[144 128 104 103 150] out 104, 150

[142 134 133 128 106 139 146] out 128, 146

[123 155 136 133 139] out 136, 155

[118 152 110 127 155 123 157] out 127, 157

[125 126 118 121 132 130 149] out 121, 149

[[110 140 103 104 141]
 [110 114 103 153 138]
 [112 114 103 104 133]] out 103, 153
---
[[107 153 120 104 141 138]
 [116 135 130 151 140 105]] -> 120

[122 136 124 151 114] -> 124

[[138 125 141 123]
 [144 117 118 151]] -> 141

[[137 143 103 104 129 114]
 [148 115 129 119 117 103]] -> 103

[158 140 139 114 106] -> 139

[140 136 117 104] -> 117

[118 106 103 108] -> 103

[116 155 109 107 131] -> 109
---
[[146 145 140 135 145]
 [147 153 139 136 142]
 [148 131 148 153 148]] yields 153

[[147 122 128 151]
 [129 146  99 139]
 [106 119 101 126]] yields 101

[[122 133 151 105]
 [134 117 120 113]
 [143 116 129 113]] yields 129

[[146 116 121 153]
 [119 123 144 112]
 [131 134 156 109]] yields 156

[[154 126 128 128 136 114]
 [136 123 110 115 130 123]
 [119 114 114 144 119 109]] yields 119

[[127 128 128 130 130 128 128]
 [130 110 130 129 128 126 126]
 [130 152 125 128 128 126 129]] yields 126

[[131 131 121 142 150 127 120]
 [125 130 121 127 106 114 120]
 [133 125 121 129 142 140 123]] yields 140
---
[103 120 145  99 110] Out: 120
[134 154 125 130] Out: 154
[156 120 157 126 110] Out: 120
[100 127 122 132] Out: 127
[147 118 151 132] Out: 118
[117 102 120 130 130 147] Out: 102
[142 134 136 141 151 154 104] Out: 134
[117 131 140 140 107 148 111] Out: 131
[150 137 117 130 120 154] Out: 137
---
[[129 137 126 136 109]
 [149 156 138 131 113]
 [139 153 142 122 131]] result: 129

[[129 117 143 106 102 102]
 [ 99 153 156 117 107 124]
 [115 113 119 129 117 113]] result: 129

[[118 148 104 154 135]
 [140 123 157 150 156]
 [135 131 115 123 122]] result: 118

[[ 99 128 104 105]
 [104 139 102 106]
 [123 139 123 124]] result: 99

[[123 106 128 127 123 139 127]
 [131 138 128 112 125 135 116]
 [124 121 128 130 114 137 119]] result: 123

[[128 133 126 111 110 120]
 [128 121 119 142 157 139]
 [130 124 126 124 138 130]] result: 128

[[105 107 104 108]
 [150 149 152 149]
 [106 107 104 107]] result: 105

[[106 128 147 123]
 [132 117 156 134]
 [132 118 156 133]] result: 106
---
152  131  157  116  112  109  154
147  143  135  129  124  115  128
122  118  134  124  127  134  141
==> 147

119  113  120  114   99  154  129
117  157  156  105  131  114  130
131  108  143  123  130  105  105
==> 117

120  130  120  126  130  124  134
158  131  124  143  117  129  120
124  132  136  131  142  121  125
==> 158

140  124  128  131
121  126  127  133
153  125  127  129
==> 121

155  121  130  131  139
156  122  131  133  123
129  125  142  140  105
==> 156

134  126  151  137
116  117  132  130
125  107  128  133
==> 116

131  131  139  129  136
141  137  132  124  131
140  129  105  117  115
==> 141
---
[142 134 128 138 119 150 129] result: 128

[[113 143 142 128 153 132 125]
 [118 124 139 130 133 125 127]] result: 142

[140 147 129 128 151 148 126] result: 129

[114 147 149 123 116] result: 149

[144 152 146 114 135 105  99] result: 146

[107 120 141 122 125 127 126] result: 141

[[118 112 125 107 139 120 142]
 [144 137 123 155 125 125 131]
 [143 140 133 148 118 132 115]] result: 125
---
[[135  99 134 140 140 101]
 [144 116 142 152 145 132]] --> 132

[[143 126 141 110 103 153 114]
 [126 123 149 111 107 149 108]] --> 108

[[123 151 125 133]
 [128 126 147 128]] --> 128

[[141 149 156 130]
 [119 148 144 142]] --> 142

[[138 137 153  99 131]
 [148 135 148 107 131]] --> 131

[[149 125 136 127]
 [119 110 113 128]] --> 128

[[146 116 102 128 139]
 [144 141 132 153 125]] --> 125
---
Input: [148 136 156 116 111 110]
Output: 136
Input: [149 158 137 123 103 142 131]
Output: 158
Input: [102 125 122 135 120]
Output: 125
Input: [151 134 112 117]
Output: 134
Input: [121 154 127 119 143]
Output: 154
Input: [121 120 156 137 122 117]
Output: 120
Input: [154 146 137 102]
Output: 146
Input: [118 140 101 118 135 135]
Output: 140
Input: [117 138 123 147 134 142 103]
Output: 138
---
150  128  136  135  147  117  122
128  144  156  113  138  126  106
104  126  105  122  105  121  126
: 122

111  111  105  113: 113

126  131  109  134  121  117
133  151  121  135   99  151
131  140  111  135  118  112
: 117

147  130  107   98  126
103  124  145  134  128
132  138  126  154  143
: 126

146  115  107  150  141  114: 114

113  109  117  123  105: 105
---
[154 107 102 136 110] value 136

[[100 101 139 137 111]
 [124 126 121 119 126]
 [116 117 141 143 110]] value 141

[117 139 149 151 126] value 149

[138 155 133 137 123] value 138

[[108 152 110 127  98 111 126]
 [126 134 122 128 123 126 128]
 [129 136 119 128 126 128 130]] value 136

[134  98 122 115 119 103] value 122
---
[131 125 126 130  99 125 120] yields 120
[105 113 103 114] yields 114
[155 125 109 144 143] yields 143
[127 103 116 121 112 130] yields 130
[102 103 100 145 157 115] yields 115
[141 140 140 136 105 116] yields 116
---
[[115 114 104 105]
 [119 137 122 126]
 [139 132 118 128]]
114

[[138 135 126 119 119 128 122]
 [128 133 133 146 104 128 139]
 [151 121 137 140 119 128 140]]
119

[[111 127 127 135]
 [124 101 127 120]
 [120 129 141 132]]
127

[[126 132 134 124]
 [124 100 141 127]
 [122 106 134 118]]
132

[[137 113 135 121]
 [129 107 135 121]
 [126 153 119 137]]
113

[[139 156 135 131 116 117 123]
 [141 150 133 132 108 111 117]
 [133 156 135 131 115 115 128]]
116

[[122 114 113 123 148 142 126]
 [107 115 125 119 153 143 154]
 [120 115 115 123 148 142 130]]
148

[[124 151 138 123 138 140 117]
 [148 151 138 120 139 120 147]
 [129 151 125 126 132 127 144]]
138
---
[[129 135 137 123 130 127 126]
 [124 138 151 118 123 116 117]
 [121 129 137 122 122 130 134]] -> 121

[[133 127 125 136 112 105]
 [123 129 138 118 141 157]
 [130 127 126 130 134 131]] -> 130

[[129 128 128 129 126 125]
 [127 129 131 127 132 149]
 [129 127 128 129 126 123]] -> 129

[[126 128 130 125 117 100]
 [130 126 137 133 103 112]
 [129 128 128 129 126 126]] -> 129

[[145 116 114 128 138 106]
 [124 132 134 110 129 113]
 [126 135 114 136 152 127]] -> 126

[[145 125 153 118 126 108 132]
 [140 152 146 140 153 129 130]
 [125 139 121 145 139 143 114]] -> 125

[[130 126 137 123]
 [133 141 105 139]
 [127 135 104 135]] -> 127

[[131 126 120 121]
 [103 118 129 126]
 [125 137 133 135]] -> 125

[[129 155 143 121 102 100 124]
 [130 106 126 133 130 112 130]
 [156 123 111 119 139 102 125]] -> 156

[[124 112 116 142]
 [150 128 105 145]
 [106 148 129 150]] -> 106
---
[[116, 134, 130, 128, 133, 128, 131], [151, 134, 132, 128, 119, 131, 116], [124, 124, 128, 119, 125, 132, 124]] 124
[[155, 129, 121, 109, 124], [146, 124, 117, 131, 127], [106, 140, 139, 129, 126]] 126
[[153, 104, 101, 115], [110, 157, 137, 156], [123, 152, 112, 153]] 153
[[141, 122, 118, 108, 121, 146, 105], [113, 134, 138, 148, 134, 109, 153], [133, 126, 125, 121, 125, 134, 119]] 119
[[143, 145, 120, 134, 123], [128, 142, 155, 120, 125], [137, 127, 149, 125, 128]] 128
[[131, 112, 131, 119, 139, 155, 124], [140, 137, 146, 99, 111, 116, 138], [134, 109, 118, 136, 123, 114, 123]] 123
[[148, 142, 110, 103, 134, 138], [135, 138, 122, 120, 123, 135], [144, 128, 116, 113, 131, 140]] 140
---
[[134 134 112 103 110 130]
 [132 132 118 109 120 128]] yields 132

[[140 135 123 127]
 [147 149 124 140]] yields 149

[[105 124 125 110 124 123 123]
 [111 130 128 133 130 127 128]] yields 130

[[125 127 113 123 117]
 [152 134 107 116 124]] yields 134

[[116 123 131 126]
 [121 106 150 106]] yields 106

[[145 135 142 127 147]
 [152 137 148 124 155]] yields 137
---
134	120	144	141	119	121	115
155	124	151	132	121	107	109
ans = 132

122	119	116	141	137
140	131	116	150	113
116	136	127	129	128
ans = 136

108	98	156	105	109	152 ans = 156

130	129	149	106 ans = 130

109	139	125	99	127 ans = 139

152	131	134	108	132
127	127	139	115	111
104	113	103	105	141
ans = 113
